Here is a tiny trained network, its code and every weight. The questions are about switching its units off for an input and a class, where a switched-off unit gives its printed mean instead of its output.

import numpy as np


def w(rows, s, z=0):
    codes = np.array(rows[::2]) - 128.0
    scale = np.full(codes.shape[1], s)
    scale[-1] = z or s
    return codes * scale


def norm(h):
    return h / np.sqrt((h * h).mean(-1, keepdims=True) + 1e-5)


def f(y):
    return y / 2 * (1 + np.tanh(0.7978845608 * (y + 0.044715 * y**3)))


def log_softmax(a):
    a = a - a.max(-1, keepdims=True)
    return a - np.log(np.exp(a).sum(-1, keepdims=True))


def net(x, mask):
    res = np.array(x, float).reshape(1, 2) / 4 @ E
    u = 0
    for l in range(2):
        y = f(norm(res) @ A[l][:, :-1].T + A[l][:, -1])
        res = res + np.where(mask[u : u + 14], y, B[l][:, -1]) @ B[l][:, :-1]
        u += 14
    return log_softmax(norm(res)[-1] @ U[:, :-1].T + U[:, -1])


A, B = {}, {}
E = w([
[127,119,163,36,200,194],'x0',
[1,101,64,151,201,160],'x1',
],0.0056)
A[0] = w([
[18,214,159,17,30,113,72],'L0N0',
[108,172,143,191,110,92,81],'L0N1',
[107,255,103,119,115,162,108],'L0N2',
[133,63,116,81,148,31,123],'L0N3',
[133,194,88,112,102,181,125],'L0N4',
[166,119,194,212,182,172,2],'L0N5',
[237,32,125,137,119,102,97],'L0N6',
[145,78,155,113,183,30,5],'L0N7',
[46,246,141,68,69,94,92],'L0N8',
[152,230,73,129,124,189,133],'L0N9',
[83,217,149,46,128,43,16],'L0N10',
[100,116,117,165,194,148,101],'L0N11',
[66,153,188,59,106,37,19],'L0N12',
[137,9,124,154,193,88,96],'L0N13',
],0.0044)
B[0] = w([
[149,128,146,167,167,125,61],'L0N0',
[178,46,112,115,217,136,113],'L0N1',
[130,122,127,126,127,128,97],'L0N2',
[128,125,125,125,116,137,120],'L0N3',
[126,115,123,122,115,128,127],'L0N4',
[163,107,54,191,131,167,8],'L0N5',
[60,211,106,112,92,197,183],'L0N6',
[155,107,39,155,104,179,8],'L0N7',
[131,97,167,141,109,170,74],'L0N8',
[128,123,133,128,127,124,140],'L0N9',
[154,92,92,188,148,174,19],'L0N10',
[182,249,112,101,87,148,163],'L0N11',
[147,117,85,170,148,171,17],'L0N12',
[124,146,145,117,57,176,104],'L0N13',
],0.011,0.0013)
A[1] = w([
[127,124,130,155,125,156,66],'L1N0',
[157,116,124,130,144,116,123],'L1N1',
[95,129,95,129,145,142,103],'L1N2',
[102,155,152,138,133,111,91],'L1N3',
[70,120,158,97,114,116,111],'L1N4',
[218,145,114,144,81,170,28],'L1N5',
[192,193,120,156,168,122,99],'L1N6',
[101,119,170,139,133,113,85],'L1N7',
[140,91,98,208,99,124,94],'L1N8',
[162,69,124,86,192,210,14],'L1N9',
[149,90,85,246,105,107,2],'L1N10',
[116,152,113,176,92,111,82],'L1N11',
[128,123,104,123,132,149,115],'L1N12',
[40,144,77,184,149,190,70],'L1N13',
],0.012,0.0017)
B[1] = w([
[181,134,139,80,151,80,101],'L1N0',
[100,153,115,140,95,167,116],'L1N1',
[162,116,151,98,81,124,144],'L1N2',
[132,84,128,115,129,124,185],'L1N3',
[146,113,103,167,128,123,253],'L1N4',
[106,160,144,101,63,103,147],'L1N5',
[142,97,113,164,88,116,122],'L1N6',
[124,137,87,113,122,142,166],'L1N7',
[131,133,121,122,187,160,151],'L1N8',
[145,132,163,161,201,193,165],'L1N9',
[143,115,173,132,221,210,171],'L1N10',
[135,125,144,90,202,182,164],'L1N11',
[174,108,162,104,137,119,111],'L1N12',
[150,187,174,108,7,73,195],'L1N13',
],0.016,0.0057)
U = w([
[139,177,183,91,5,91,252],'0',
[136,124,176,123,212,201,198],'1',
[107,76,52,155,109,95,1],'2',
],0.013,0.00042)

Each question gives the input, the list of numbers given to net, and the class t.
The units are the neurons (one row each of A and B). Each row of codes is followed by its name. A weight is (code - 128) times the scale printed after its matrix; where a second scale follows, it is the last column's (A, B and U).
mask holds one flag per neuron, layer by layer. A switched-off neuron (its flag False) gives its mean, the last column of its row in B, instead of its output. The means were averaged over made-up inputs and are rounded, as every weight is.
A unit's drop is (log p(t) with every unit on - log p(t) with that unit switched off) / (log p(t) with every unit on - log p(t) with every unit switched off).
The circuit of an input: a set's keep is (log p(t) with only the set's units on - log p(t) with every unit switched off) / (log p(t) with every unit on - log p(t) with every unit switched off). Starting from the 12 units with the biggest drops (on a tie, the unit counted first), units are removed one at a time, each time the one whose removal leaves the highest keep (on an exact tie, the one counted first), for as long as the keep stays at least 0.8.
circuit, biggest first: the units of the circuit, biggest drop first
most important unit: the unit with the biggest drop
k most important neurons: the k neurons with the biggest drops, biggest first
k most important neurons of layer l: the k neurons of layer l with the biggest drops, biggest first
drop when u is switched off: that unit's drop, to one decimal
input [-6,5], class 1: circuit, biggest first => (L1N10)
input [-7,-6], class 1: 2 most important neurons of layer 1 => (L1N11; L1N10)
input [-6,-5], class 1: 2 most important neurons => (L0N11; L1N11)
input [0,3], class 2: 2 most important neurons => (L0N6; L1N13)
input [-3,3], class 2: 2 most important neurons of layer 1 => (L1N10; L1N13)
input [-8,-7], class 1: 3 most important neurons of layer 1 => (L1N10; L1N11; L1N13)
input [2,2], class 2: 2 most important neurons => (L1N13; L0N6)
input [-8,-6], class 1: 2 most important neurons => (L1N10; L0N11)
input [-1,2], class 2: 2 most important neurons => (L1N13; L1N10)
input [3,0], class 2: 2 most important neurons => (L0N1; L1N13)
input [5,8], class 0: drop when L1N13 is switched off => 0.4
input [-3,2], class 2: drop when L1N13 is switched off => 0.1
input [-5,7], class 0: drop when L1N13 is switched off => 2.1
input [-2,3], class 2: most important unit => L0N6
